[128 = 0]
[138 140 131 108 156 223 140 116  84 129 146 109 135 105 142 149 157 131
 132 136 107 131  64 105 122 126 157 127 129  79  86 111 118 143 136 118
 132 110 140 144 144 134 141 125 106 135 116  77 154 119 248 148 129 116
 115 121 164 159 136 124 143 147 114 130  70 119 136 122 252 137 138]	(58)
[136 124 128 113 140 186 128 109  96 130 127 118 143 120 138 132 147 125
 124 149 107 136  66 118 153 127 146 121 174  94 118 135 126 146 144 127
 106 122 142 131 148 135 148 119 123 132 122 128 127 124 250 142 132 123
 121 136 149 180 126 123 127 139 115 123 127 130 140 107 224 128 144]	(58)
[126 133 128 114 129 193 124 134 106 126 146 113 133 131 129 134 147 131
 127 145 116 127 140 110 132 129 134 117 109 106 125 117 142 130  99 121
 117 126 125 129 131 115 136 129 123 133 137 136 126 134 160 134 123 122
 114 124 140 164 127 133 136 130 116 132 104 123 134 143 187 127 160]	(54)
[135 128 126 120 151 198 124 108 122 129 153 128 143 139 120 130 152 135
 128 136 117 127 123 116 126 134 135 123 103 115  94 111 131 126 103 133
 124 109 134 123 131 125 144 138 116 139 134 126 101 130 188 129 128 124
 123 127 136 180 125 106 129 141 127 129 101 129 133 106 179 126 150]	(54)
[133 140 132 109 131 237 120 113  84 126 134 117 140 126 141 136 170 135
 121 158 108 134  80 105 132 134 147 115 148  91 115 116 127 145 129 109
 104 112 140 130 138 120 144 112 121 127 130 139 120 132 252 140 130 126
 120 136 151 211 126 123 136 147 107 131  77 118 141 109 248 127 188]	(58)
[129 131 130 122 135 209 125 126 114 133 155 124 129 131 128 138 143 131
 123 137 134 120 135 107 128 132 135 120  86 102 126 116 126 127 117 121
 139 125 134 125 123 133 134 138 121 131 129 125 117 126 171 134 125 122
 131 124 146 153 130 118 138 135 122 128  67 124 124 129 176 133 161]	(54)
[116 125 121 118 144 191 121  99 107 120 138 128 141 133 148 136 157 129
 128 141 118 162  95 110 131 129 142 116 139  97 125 126 112 145 177 127
 111 125 141 134 144 132 136 127 121 134 130 126 103 120 244 138 121 133
 131 138 150 175 126 114 117 140 121 131  83 120 134 128 219 129 161]	(54)
[126 130 135 114 144 252 124 121  97 131 148 117 133 126 128 142 151 124
 120 151 109 136  99 107 127 125 143 112 130  72 117 114 117 132 144 141
 119 112 145 129 130 126 140 125 130 135 128 136 114 119 252 138 122 121
 121 123 158 177 128 113 141 148 114 131  54 115 134 104 224 135 175]	(54)
[130 130 137 110 127 240 115 121  96 125 144 114 136 129 131 137 154 131
 120 152 112 137  87 114 128 128 145 109 160  90 106 120 130 133 132 131
 104 112 138 131 141 122 142 118 122 129 127 154 108 121 252 139 124 130
 124 144 149 189 130 116 128 138 114 129  78 123 137 103 221 131 178]	(58)
[126 130 132 121 125 218 116 108 109 130 130 120 143 137 126 135 152 133
 121 141 118 137 110 114 133 129 130 115 140  98 132 125 120 137 152 127
 101 122 143 121 130 126 129 112 124 130 133 160 107 126 241 130 120 126
 119 148 141 175 128 130 128 144 113 130  72 119 139 108 181 134 187]	(54)
[134 125 132 104 159 210 129 106  80 134 138 115 138 116 146 144 156 132
 127 155 112 142  67 105 131 124 154 119 160  80 112 129 116 157 174 128
 111 116 148 133 152 133 140 125 115 137 124 106 143 121 252 154 127 127
 122 130 160 180 132 122 137 147 117 127  71 114 134 125 251 135 157]	(58)
[129 135 139 113 140 197 130 125 104 127 160 116 146 130 127 137 149 126
 135 137 118 127 122 102 123 132 140 142  90  96 107 109 137 133  72 134
 118 122 128 115 131 127 153 133 117 131 128 124 117 126 168 130 134 123
 112 119 139 164 121 117 135 123 123 126 136 126 128 114 196 128 133]	(54)
[132 131 131 106 145 235 139 117  75 128 142 106 127 104 141 140 155 125
 129 163  94 138  55  93 132 119 159 119 158  77  98 122 129 152 148 128
 115 113 144 132 155 131 152 115 120 136 122 117 159 125 252 156 129 114
 118 127 158 182 129 124 142 152 106 130  81 115 137 116 252 134 161]	(58)
[129 140 132 114 137 247 121 125 108 125 153 120 141 139 126 140 154 126
 129 144 118 129 116 109 126 129 143 122 114  90 121 108 128 123 107 127
 113 118 140 125 128 130 145 147 121 134 131 144  95 120 236 132 124 120
 123 126 147 171 130 113 134 134 123 122  85 122 138 102 192 133 159]	(54)
[136 120 130 114 145 221 118 117  90 130 137 112 132 114 138 151 152 129
 123 151 116 138  65 112 134 117 155 114 160  85 118 129 115 153 175 127
 121 116 147 134 147 126 125 118 129 135 123 119 139 124 252 148 125 124
 124 134 159 183 133 112 139 154 115 133  59 116 139 117 252 115 172]	(58)
[127 135 129  74 125 252 126 144  76 126 152 100 132 117 130 133 155 131
 120 171  94 137  90  97 122 121 152 122 146  85 100 112 142 139  78 124
 113 110 127 125 136 124 162 113 109 125 127 139 149 127 250 156 139 112
 110 123 152 186 130 134 142 146  86 129  92 121 146  90 238 131 181]	(58)
[130 129 125 119 135 200 123 134  94 111 138 116 130 122 138 133 145 128
 126 163 115 119  95 111 125 128 142 125 138 101 124 121 128 139 118 128
 124 114 134 132 138 121 141 119 125 126 129 130 145 121 206 147 132 125
 123 130 136 165 126 128 135 140 113 131  98 126 132 124 226 130 152]	(54)
[131 131 128 116 137 242 129 121  97 126 144 120 145 124 132 136 147 130
 128 148 117 136 104 107 126 119 143 122 133  88 134 106 124 129 123 125
 118 119 140 131 134 131 144 129 130 129 125 135 119 123 250 144 122 122
 124 130 153 172 132 120 137 140 117 124  75 136 129 108 217 128 168]	(58)
[136 130 130 115 135 227 128 118  99 124 146 123 143 130 135 138 148 130
 121 150 113 135 103 109 122 131 143 111 130  93 111 121 131 138 135 126
 112 117 141 129 138 129 136 127 124 131 133 135 115 124 250 141 125 125
 123 133 149 171 131 118 133 146 117 126  71 121 138 116 211 125 169]	(58)
[129 137 138 113 131 252 118 122  88 122 166 111 138 133 128 138 163 130
 121 161 104 131 115 103 127 124 149 120 112  86 109 113 129 121  91 121
 114 125 139 128 127 123 147 126 119 129 127 148 109 122 252 140 128 121
 119 132 153 193 130 118 137 129 103 128  43 116 134 100 230 123 194]	(58)
[134 123 127 114 139 176 124 118 100 130 126 115 135 120 139 134 140 121
 131 144 117 122  85 111 137 127 143 119 143 105 114 128 125 141 146 132
 121 121 148 132 142 124 143 120 127 135 125 123 131 122 203 137 128 122
 126 128 145 157 131 121 128 126 125 131 110 129 136 125 204 131 142]	(54)
